In the rows, 128 means zero.
Each row of numbers stands for one node and depends on some of the facts below. Use the named rows to name the rest.

How the nodes are related:
[bestoti,bezak,bove,bragran,branen,brepus,brivir,broko,brura,daras,desim,dogor,dreni,drovik,fese,flifluti,flimo,flogre,flotir,fuski,futomus,fuvi,gaveza,giplal,gova,gridru,grivol,grobil,gronul,gunel,kabis,kedre,kelim,klaben,klegrun,klenir,kliman,klivem,klofam,klusutu,kostam,laren,lastim,leloklo,lofem,lokel,lopli,mabrumor,mapu,mazan,mogren,mokino,mozestun,mozum,nadu,nemir,nistibren,nobremam,nugu,plabrostak,plafipu,plases,pogul,pume,rastelol,rivir,rodus,rubrilos,rupokle,skepidres,skigom,skikladral,skiko,skobrer,skodas,sopal,sotri,stastam,stebremim,stegol,steskes,stobrutul,stoklal,tanos,tegedru,tidofek,tiske,togrir,trasakol,treklak,tritu,trotota,tuska,vaga,vaklek,valar,vezik,vomo,vutum,zigrum,zitron,zusepin,zutra] λ a
[bigin,bolak,braklin,broklan,broni,distar,distu,drite,droklu,dromi,dropam,droske,fikes,flesar,fliflam,fufli,gafesti,ganu,gepek,giklu,graki,gritrik,grutis,guski,gutril,gutrus,guzin,kabu,kadreruk,keplu,kibra,kibres,klalim,klimo,kuplar,kureral,laril,lebrun,listen,litripo,medek,medrul,muve,nastostur,niflo,nivak,nunin,pasur,pepliskur,pesun,plaga,plebo,plelun,pletes,plukes,pogu,puduk,ralak,restol,rikel,rimi,rodrik,rufle,sagin,sibas,skabror,skatrase,skidrar,skubo,stobri,stulom,sunul,tepel,tibok,tiros,tremu,tribo,tronukler,troska,truzodur,vadretruk,veklor,vilas,vumar,vuru,zeplitru] λ b
[bestoti,bove,broko,broni,brura,droklu,dromi,droske,fliflam,flimo,futomus,gafesti,gova,grivol,grutis,gunel,gutrus,kabis,keplu,klalim,kliman,klivem,kostam,kuplar,kureral,leloklo,lopli,mabrumor,medrul,mozestun,nastostur,niflo,pesun,plaga,plebo,rastelol,rodus,skepidres,steskes,stobri,sunul,tidofek,trasakol,tuska,valar,vilas,vumar,vuru,zigrum] Φ 66
[bezak,bolak,braklin,branen,broklan,drite,dropam,fese,flesar,flogre,flotir,fufli,graki,gritrik,grobil,kelim,kibra,klaben,klenir,klusutu,laril,nemir,nobremam,nugu,nunin,pepliskur,plabrostak,plafipu,plases,plelun,pogu,pume,restol,rimi,skodas,stegol,stoklal,tanos,togrir,treklak,tremu,tritu,troska,trotota,truzodur,veklor,vutum,zitron,zusepin] Φ 108
[bigin,brivir,desim,dreni,ganu,gaveza,gepek,giplal,gridru,gronul,guski,kabu,kadreruk,kedre,kibres,klofam,lebrun,litripo,mapu,mazan,mogren,mozum,nistibren,pasur,pletes,pogul,puduk,rodrik,rupokle,sagin,skigom,skikladral,skubo,sotri,stastam,stebremim,stobrutul,stulom,tepel,tibok,tiros,vadretruk,vaklek,vezik] Φ 704
[bragran,brepus,daras,distar,distu,dogor,drovik,fikes,flifluti,fuski,fuvi,giklu,gutril,guzin,klegrun,klimo,laren,lastim,listen,lofem,lokel,medek,mokino,muve,nadu,nivak,plukes,ralak,rikel,rivir,rubrilos,rufle,sibas,skabror,skatrase,skidrar,skiko,skobrer,sopal,tegedru,tiske,tribo,tronukler,vaga,vomo,zeplitru,zutra] Φ 841
bigin ε: fuvi,ralak,laren,muve
bragran ε: nemir,gutrus,kuplar,kedre
broko ε: treklak,mazan,skobrer,skabror,distar,tritu
daras ε: stobrutul,tribo,desim
drovik ε: tribo,zusepin,sotri
fese ε: tidofek
flifluti ε: tepel,stobrutul,mapu,lopli,fliflam,kabu,kostam,plabrostak,niflo
flotir ε: grivol,klalim,stobri,togrir,klofam,trasakol
fufli ε: treklak,nadu,steskes,klimo
fuski ε: tepel,bezak,lopli,lofem,zitron,kuplar,klofam
gafesti ε: plafipu,fuvi
gepek ε: dreni,zeplitru,listen
graki ε: stoklal,flimo,zigrum
gronul ε: kuplar,rupokle
gunel ε: skobrer,mogren,mokino
gutril ε: dreni,litripo
guzin ε: bestoti,mogren
kabis ε: dromi,grobil,klalim,stobri,stebremim,drite
kelim ε: brura,giklu,vaga,brivir
keplu ε: pogul,lokel,mabrumor,broni,laril,muve,klofam
klaben ε: lokel,dropam,niflo
klegrun ε: stastam
klenir ε: rufle,skabror,rivir,stobri,brepus,gaveza
kliman ε: ganu,nunin,pasur
klivem ε: gova,mozum,stoklal,kadreruk,rupokle
klusutu ε: vezik,sibas
kureral ε: grivol,ganu,nastostur,dogor,kabu
lebrun ε: stulom,dogor,skikladral
mozestun ε: vezik,leloklo,stobri
nobremam ε: bove,skobrer,vilas
nugu ε: rodus,kibres,pume,dogor,vaga,nistibren
pesun ε: distu,vaklek,branen,skubo
plaga ε: mazan,nastostur,sopal,distar,rupokle
plases ε: droklu,bestoti,pasur,dropam
plebo ε: tanos,lastim,klalim
plelun ε: bove,trasakol
pletes ε: pogu,broklan,fikes,droske,rupokle,kedre
plukes ε: rodus,klalim
puduk ε: lastim,gridru,litripo,brepus
restol ε: tanos,skigom,plafipu,zeplitru,truzodur,nivak
rimi ε: grivol,lastim,sunul,troska,flimo,tidofek
rodrik ε: stulom,vutum,medrul
rubrilos ε: grobil,stastam,braklin
sagin ε: pepliskur,nadu,kabu,rastelol
skepidres ε: nemir,tronukler,mabrumor,nunin,branen
skiko ε: litripo,futomus,rivir,tidofek
skodas ε: zutra,troska,tidofek,mokino
stegol ε: nunin,zitron
tegedru ε: flogre,stobri,nistibren
tibok ε: dromi,gridru,rivir,rastelol,guski
tiros ε: bove,rikel,truzodur
tiske ε: sunul,trotota
tremu ε: pogul,zeplitru,broklan,mozum,vuru,skatrase
tuska ε: gutrus,medek
vadretruk ε: plafipu,kibra,stebremim,skidrar
valar ε: pogul,gritrik,flesar,nastostur,fliflam,niflo,drite,brivir
veklor ε: plafipu,rufle,bolak
vomo ε: pogu,dogor,muve,stebremim,sotri
vumar ε: kibra,bestoti,giplal,stoklal,guski

Some rows with their names:
gova: [109 104 147 118 180 154 122 198 102 121 106  94 134 109 157  99 138 112
 127 108 109 154  92  94  90 116 141 197 140 119 135 149 157 125 116 112
 130 171 130 141 116]
kabis: [162  86 143 106 181 130 102 174 160 136 119  94 114 114 169 130 168  91
 100 110  80 156 114 111 125 115 153  93 141 109 128 136 129 129 133  45
 123 157 118 115 111]
grivol: [141  66 139 111 173 128 112 184 144 118 112 111 144 106 152 128 141 122
 114 103  94 152 115 105  83 128 158 143 133 120 146 141 146 150 131  82
 121 148 123 150 123]
tidofek: [124 102 143 113 159 143 120 195  85 118 105 121 131 113 149 130 134 116
 117 108 121 161 112 111  50 111 161 195 146 118 121 127 132 161 117  94
 179 151 135 183 121]
muve: [139  78 127 101 159 138 125 151 145 102 133 122 125 116 153  88 129 144
  92  98 103 128 108 107 117 135 123 136 134 123 164 136 149 128 135  98
 158 158 112 142 123]
zeplitru: [127 103 128 104 163 152 134 161 102 108 132 104 111 122 154  75 129 129
  94 103 119 140  90 106 114 123 115 165 151 122 153 136 152 112 130 112
 173 171 118 137 120]
fliflam: [139  77 132 111 165 147 121 176 128 114 120 107 144 103 156 117 133 134
 105  99  98 171 124 110  95 123 148 137 123 120 153 143 151 146 130 106
 137 166 118 143 127]
sopal: [124  83 138 103 170 128 121 165 142 107 124 121 125 113 149  94 136 132
 105 104 104 110  91 101  96 134 127 181 136 128 152 142 155 121 136  85
 152 154 124 150 116]
giklu: [129  99 127 103 159 149 128 157 110 103 135 117 104 121 153  85 132 126
  91  99 115 131  90 107 108 118 136 157 142 117 160 135 149 106 142  99
 176 175 116 138 114]
gepek: [132 121 139 118 153 165 133 156 158 141 121 110 122 124 163  99 147 129
  80 118 107 220 112 114 165 118 133 166 157 114 135 123 141 121 103 123
 181 155 142  64 124]
branen: [154  72 136 101 159 108 124 153 150 117 125 143 110 119 149 115 141 127
  79 113 113 149  70 111 127 105 151 195 124 111 182 126 148 108 135 117
 173 161 122  87 115]
plafipu: [170  77 137  96 167 103 135 151 151 117 123 109 113 121 154  89 146 111
  86 112 130 158  73 103 172 118 116 184 146 115 197 120 148 123 117 140
 143 153 107  82 135]
troska: [148  67 126 107 152 131 124 143 162 113 121 162 132 108 142 120 129 150
  85 103 124 146  86 117 127 119 137 172 139 120 166 122 142 124 125 125
 196 148 132 113 125]
togrir: [144  65 135 107 168 118 115 157 154 118 117 140 117 109 145 112 143 128
  97 111 119 131  63 106 128 115 142 197 132 114 172 129 148 100 127 111
 161 154 131  96 114]
skiko: [119 128 146 102 157 141 120 162 120 123 113 128 101 133 155 107 139 120
  83 116 105 110  92 115  83 123 131 175 170 130  93 119 117 141 113  59
 217 148 132 161 115]
guski: [143  90 129 112 149 147 133 160 149 119 131 124 128 116 150 113 136 127
  88 110 117 223 117 111 140 112 157 171 133 107 180 122 152 107 132 129
 159 154 136  77 130]
plabrostak: [126  84 142 111 176 138 123 164 139 119 111 130 122 110 148 100 136 128
 106 112 127 120  56 101 129 110 132 218 143 115 165 131 155  95 116 126
 173 158 142  95 111]

Name these rows:
No name comes twice in this set of rows, the named rows included.
[129 127 137 104 155 160 123 154 123 119 124 115 104 129 160  89 140 128
  77 110 103 132  99 115 120 127 112 143 165 126 110 126 124 131 112  83
 219 162 122 134 115]	gutril

Now the same nodes, written a new way:
Some rows with their names:
laril: [138 136 115 118 146 138 141 105 108 130 116 130  73 135 128  80 120 135
  84 146  80 118 108 119 167 111 121 163 103 143 146  90 109 124 142 132
 114 159 154 168 124 169 127 114 123 153 132]
tuska: [153  84 115 125 117 142 155  87 143 170 147 145 168 139 148  88 129 128
 136 121 162 150  88 127  93 110 150 154 137  88 103 106 144 117 102 126
 156 101 149 146 117 152 135 104 190 101 138]
kibres: [121 114 114 145 115  91 118 157 104 111 153 123 143 148 110 132  93 132
 113 129  71 125 151 158 161 143 139 119 113 125 164  91 136 139  92 119
  74 107 159 116 107 173 127 128 158  96 141]
skabror: [151 103 110 103 143 119 104 148 129 154 174 127 108 143  91 113 133 166
 125 125 108 134 137 193 127 136 133 112 144 118 125  85 120 100 102 112
 142 124 101 129 135 173 127 137  77 171 131]
leloklo: [164  82 120 113 157 130 136 122 129 149 150 144 139  85 118  85 128 114
 134 122 134 135  82 142  94 118 147 161 126  91 110 106 145 119  94 113
 132 127 136 132 124 152 121  91 181  96 155]
kibra: [137 127 105 123 146 134 145  98 112 132 121 135  58 132 136  79 112 139
  80 128  79 118 124 114 165 110 125 148  97 152 135  96 105 119 142 132
 118 158 158 171 116 176 131 117 126 152 135]
vezik: [132 109 122 133 106  89 111 154 104 123 169 122 150 130 120 142 103 135
 118 151  71 125 149 161 136 145 147 129 136 127 187  95 140 122  89 123
  81 117 154 137  89 175 126 108 162  82 158]
bragran: [144 107 135 122  75 141 144  88 148 192 180 110 149 217 139 104 139 195
 145 154 136 148 143 191 114 141 148 138 199  98 137  75 134  97 123 133
 183  89 115 151 118 174 132 134 103 170 109]
mozum: [131  98 132 140 103  91 129 137 109 116 171 117 142 154 128 129  99 154
 121 146  73 118 165 161 144 137 153 137 129 116 174  87 139 119  94 119
  96  95 167 131  94 178 121 117 168  83 138]
medek: [149 106 117 111 135 128 115 148 133 154 169 122 108 154  90 105 128 166
 128 122 106 135 139 194 131 142 134 116 145 113 119  79 123 105 109 111
 146 123 104 124 142 175 126 138  83 172 121]
brepus: [165  96 123  98 126 115 114 153 128 151 180 126 103 132  98 113 137 159
 132 133 101 140 150 187 109 134 136 124 154 108 136  77 128  73 112 108
 156 144  91 140 130 177 127 122  91 151 131]
nemir: [146 132 142 112 129 143 155  90 109 138 125 124  84 148 136  81 127 142
  87 160  81 111 118 122 153 113 139 183 124 136 156  88 114 109 141 134
 127 157 157 183 119 172 125 104 139 141 129]
trotota: [150 129 136 106 139 135 145 100 106 132 126 129  78 132 133  87 128 136
  84 153  79 114 121 119 148 110 134 175 111 136 157  91 109  98 138 129
 124 171 151 184 118 175 124 103 132 137 134]
rivir: [168  96 122  94 120 107 115 157 128 148 177 127 108 134  98 121 142 155
 132 131 101 144 154 181 108 128 134 125 148 103 139  74 133  65 115 105
 161 143  87 140 136 172 129 123  92 148 128]
kuplar: [144  98 111 129 146 144 155  92 143 152 149 129 148 142 134  70 130 148
 149 127 143 135  69 150 127 112 141 181 136  76  92  95 158 152 108 121
 142  62 157 115 131 140 112 113 173 115 131]
zusepin: [147 127 136 112 137 138 149  99 107 135 125 129  75 133 130  82 126 134
  82 150  79 114 123 119 148 112 135 173 116 141 156  91 107 103 138 130
 122 175 152 184 116 179 126 100 135 139 136]
togrir: [150 133 129 107 140 135 137 103 105 136 128 128  77 120 131  88 129 133
  86 161  76 114 112 121 146 113 132 173 123 141 163  94 113 106 138 133
 117 176 145 188 111 172 126  99 130 142 145]

Rows to name:
No name comes twice in this set of rows, the named rows included.
[150 122  91 108  88 124  88 147 132 201 180 132 146 124 113 136 134 134
 133 151 123 167 111 182  83 156 122  92 205 133 168  94 133  95 109 131
 145 166  69 162 107 167 149 108  94 166 167]	tegedru
[153 103 116 112  94 128 112 132 135 188 172 132 137 156 116 121 129 150
 124 129 126 157 144 179  92 150 140  93 173 124 141  92 118  81 106 126
 158 151  90 153 121 180 150 122 101 165 139]	rubrilos
[146  99 117 122 129 131 124 149 133 159 161 127 102 152  89  94 112 153
 125 104 102 143 150 187 128 151 136  97 145 125 113  77 121 107 110 111
 145 144 103 120 145 182 136 135  98 173 125]	muve
[106 119  98 166  62  99 140  95 126 144 169 112 168 218 169 130 100 182
 133 156 101 137 145 158 161 131 140 134 157 112 166  87 153 153 111 143
 112  39 181 130  81 163 129 138 161 106 124]	pletes
[146 136 149 114 129 150 155  96 107 140 114 125  89 148 127  79 123 134
  83 154  84 113 121 118 150 123 138 174 116 141 156  90 107 110 139 132
 122 176 155 184 124 174 126 103 141 143 130]	zitron
[160  74 147 113 162 142 145 109 130 151 134 156 156 113 111  82 121 111
 117  98 151 127 105 129  94 120 171 143  86  99  92 118 119 105  78 113
 128 133 153 134 134 166 135 110 185  98 136]	bestoti
[118 116 132 145 110 102 123 154 102 114 136 126 160 167 102 128  87 127
 103 120  82 123 160 152 158 151 152 109  95 129 159  95 122 137  87 122
  70 121 163 117 121 176 132 135 163  96 132]	pasur
[150  90 100 114 138 116 121 139 138 155 180 126  85 146 107 103 122 173
 131 108 102 138 157 186 128 133 131 104 141 119 110  79 123  96 109 109
 157 119 108 122 128 185 131 139  85 167 125]	zeplitru
[132 103 130 138 102  92 121 149 106 122 164 124 150 144 120 135  97 136
 115 142  73 121 163 157 138 145 153 126 127 125 177  93 135 119  91 120
  84 117 158 135  96 179 127 113 170  84 149]	stastam
[166  96 141  93 131 117 118 152 129 147 172 126 113 145  89 116 140 158
 125 125 105 134 157 187 111 133 145 125 138 105 132  77 121  68 106 104
 157 146  96 138 142 182 130 128  92 151 121]	zutra
[118 100  76 155  77  77 128 126 120 126 165 135 140 171 162 146  91 151
 114 115  94 150 172 135 149 118 131  94 115 128 155  98 137 116 105 130
 106  82 165 130  82 176 145 137 159  88 134]	gepek
[124 141  91  96 158 130  82  59 107 176 139 164 125 136 162 136 139 150
  51 158 135 111  87 112 132  91 141 125  87 177 155 157  77 105  93 157
  96 145 166 215  79 171 147 140  85 160 152]	plelun

The same nodes again, as new rows of numbers:
Named rows:
veklor: [127 132 120 138 132  96 141 155 133 128  98  97 110 122 140]
drite: [133 124 114 131 120 118 148 163 125 108 102 119 106  93 132]
rivir: [141 140 102 115  97 143 136 146 136 113 102 103 116  51 129]
fese: [132 128 120 126 144 101 147 151 137 134 103  87 117 120 136]
stegol: [123 132 122 115 135  95 151 153 141 132 108  98 106 112 146]
broni: [131 142 113 135 135 119 131 151 133 102 117 133  94  56  89]
stobrutul: [129 136 114  84 118 123 113 166 135  96 115 105 106  53 113]
nemir: [132 124 116 109 128 113 158 160 129 117 113 119 107  77 139]
gutril: [130 153 108 137 101 113 125 141 139 129  95  86 114  82 140]
tribo: [122 147  99 119  87 134 129 153 136 107 100 117  98  56 140]
skidrar: [136 145 101 128  89 135 130 150 131 109  99 109 110  52 134]
mokino: [141 140 101 116 103 142 136 145 133 116 104 100 118  49 128]
plabrostak: [128 122 113 110 129 123 154 162 132 110 107 117 105  90 133]
bezak: [130 123 113 109 129 121 155 161 131 113 109 118 106  85 134]
flifluti: [123 150 108 111 100 121 132 142 151 129 102  89 106  79 144]
vutum: [138 101 112 116  95 115 129 154 133 159 131 136 120 119 137]
keplu: [123 151 120 140 142  98 125 143 144 120 113 114  93  87  99]

Name these rows:
No name comes twice in this set of rows, the named rows included.
[151 151 113 125  79 102 145 143 124 118 117 120 114   5 157]	distu
[140 139 111 145 143 122 129 148 127 109 115 123 106  61  80]	sunul
[129 128 121 123 138 104 147 151 139 128 100  93 112 122 138]	klenir
[135 137 116  86 121 117 116 163 132  99 117 104 111  46 115]	kedre
[113 153 120 114 149  99 134 143 153 123 120 114  87  78 106]	tuska
[121 152 101 113  91 123 136 153 134 107 104 119  98  40 149]	medek
[136 139 103 108  89 144 133 147 140 110 104 110 109  56 135]	vaga
[123 151 109 112 100 118 133 141 149 129 103  90 106  76 146]	fuski
[124 149 119 142 141 101 123 143 144 123 113 113  94  91  97]	kureral
[123 147 113 127 137 113 133 152 135 103 119 137  89  50  96]	gutrus
[123 146 120 124 145 111 130 141 151 123 117 109  94  88  93]	valar
[136 149 105 123  85 121 137 148 130 112 106 116 107  34 144]	tronukler
[146 118 112 124 140 123 153 157 123 123 109 104 123  89 123]	trotota
[137 140 115 138 132 125 127 148 133  92 109 132  97  64  88]	stobri

